Here is a tiny trained network, its code and every weight. The questions are about switching its units off for an input and a class, where a switched-off unit gives its printed mean instead of its output.

import numpy as np


def w(rows, s, z=0):
    codes = np.array(rows[::2]) - 128.0
    scale = np.full(codes.shape[1], s)
    scale[-1] = z or s
    return codes * scale


def f(y):
    return np.maximum(y, 0)


def log_softmax(a):
    a = a - a.max(-1, keepdims=True)
    return a - np.log(np.exp(a).sum(-1, keepdims=True))


def net(x, mask):
    res = np.array(x, float).reshape(1, 3) / 4 @ E
    y = f(res @ A[0][:, :-1].T + A[0][:, -1])
    res = res + np.where(mask, y, B[0][:, -1]) @ B[0][:, :-1]
    return log_softmax(res[-1] @ U[:, :-1].T + U[:, -1])


A, B = {}, {}
E = w([
[129,173,47,215,222,40,113,197,230,109,173],'x0',
[176,213,142,166,124,84,2,41,125,179,29],'x1',
[59,45,102,111,184,122,119,122,40,31,104],'x2',
],0.0087)
A[0] = w([
[110,69,188,16,98,248,231,122,105,126,175,159],'N1',
[202,215,173,139,76,130,117,105,197,223,116,80],'N2',
[140,235,83,238,183,64,104,160,254,166,158,191],'N3',
[208,212,152,124,95,125,65,66,154,207,82,254],'N4',
[38,69,55,174,195,69,140,161,110,77,153,192],'N5',
[125,130,122,123,106,135,103,93,120,127,123,92],'N6',
[88,113,152,95,134,144,69,54,28,121,69,168],'N7',
[130,153,189,133,119,122,40,60,90,147,29,85],'N8',
[78,29,154,54,108,178,178,129,68,97,133,177],'N9',
[101,105,162,23,64,213,168,112,53,134,118,146],'N10',
],0.0073,0.0042)
B[0] = w([
[139,72,185,64,126,207,163,163,112,135,213,237],'N1',
[159,165,173,153,67,172,143,107,139,158,72,201],'N2',
[192,149,145,254,132,96,176,106,184,105,171,252],'N3',
[168,223,163,153,75,149,90,50,101,166,98,229],'N4',
[97,107,59,130,186,94,139,143,130,57,96,205],'N5',
[141,139,133,130,146,114,124,141,107,137,131,140],'N6',
[95,144,99,124,194,103,81,147,66,115,140,198],'N7',
[164,170,129,148,159,98,73,125,60,158,138,195],'N8',
[106,96,114,59,124,174,156,110,80,87,130,218],'N9',
[122,88,116,88,157,176,118,50,76,96,168,221],'N10',
],0.0097,0.015)
U = w([
[143,193,140,122,135,111,20,77,41,160,97,121],'0',
[98,83,125,61,152,152,191,254,188,151,185,160],'1',
[130,114,140,100,99,83,120,131,161,139,90,4],'2',
[133,128,176,121,71,141,177,213,207,201,139,83],'3',
[176,192,173,169,45,129,151,78,206,179,89,96],'4',
[110,39,151,8,115,203,160,91,86,113,151,151],'5',
[142,129,87,190,211,5,156,130,210,70,170,190],'6',
[23,79,48,76,175,81,133,153,107,76,45,147],'7',
],0.0078,0.0031)

Each question gives the input, the list of numbers given to net, and the class t.
The units are the neurons (one row each of A and B). Each row of codes is followed by its name. A weight is (code - 128) times the scale printed after its matrix; where a second scale follows, it is the last column's (A, B and U).
mask holds one flag per neuron, in row order. A switched-off neuron (its flag False) gives its mean, the last column of its row in B, instead of its output. The means were averaged over made-up inputs and are rounded, as every weight is.
A unit's drop is (log p(t) with every unit on - log p(t) with that unit switched off) / (log p(t) with every unit on - log p(t) with every unit switched off).
The circuit of an input: a set's keep is (log p(t) with only the set's units on - log p(t) with every unit switched off) / (log p(t) with every unit on - log p(t) with every unit switched off). Starting from all 10 units, units are removed one at a time, each time the one whose removal leaves the highest keep (on an exact tie, the one counted first), for as long as the keep stays at least 0.8.
units of the circuit, in order: the units of the circuit, biggest drop first
k most important neurons: the k neurons with the biggest drops, biggest first
drop of u: that unit's drop, to one decimal
input [3,-6,0], class 1: units of the circuit, in order => N4, N10
input [5,-2,-6], class 4: 3 most important neurons => N2, N5, N7
input [3,3,7], class 7: units of the circuit, in order => N3, N5
input [4,-8,-7], class 6: units of the circuit, in order => N3
input [2,-3,3], class 7: units of the circuit, in order => N3, N5, N1
input [2,-7,-1], class 1: units of the circuit, in order => N10, N4
input [5,8,4], class 6: 2 most important neurons => N3, N10
input [-1,4,-3], class 4: units of the circuit, in order => N2, N10
input [-2,1,-3], class 4: units of the circuit, in order => N7, N9
input [5,7,2], class 4: units of the circuit, in order => N3, N4
input [0,2,-1], class 4: units of the circuit, in order => N10, N7
input [2,-3,-2], class 6: 2 most important neurons => N1, N4
input [5,-4,5], class 7: 2 most important neurons => N3, N5
input [5,-7,7], class 7: units of the circuit, in order => N5
input [-1,2,6], class 7: 2 most important neurons => N4, N1
input [4,6,5], class 6: drop of N2 => 0.1
input [1,1,5], class 7: drop of N3 => 0.4
input [6,8,-6], class 4: drop of N9 => 0.0
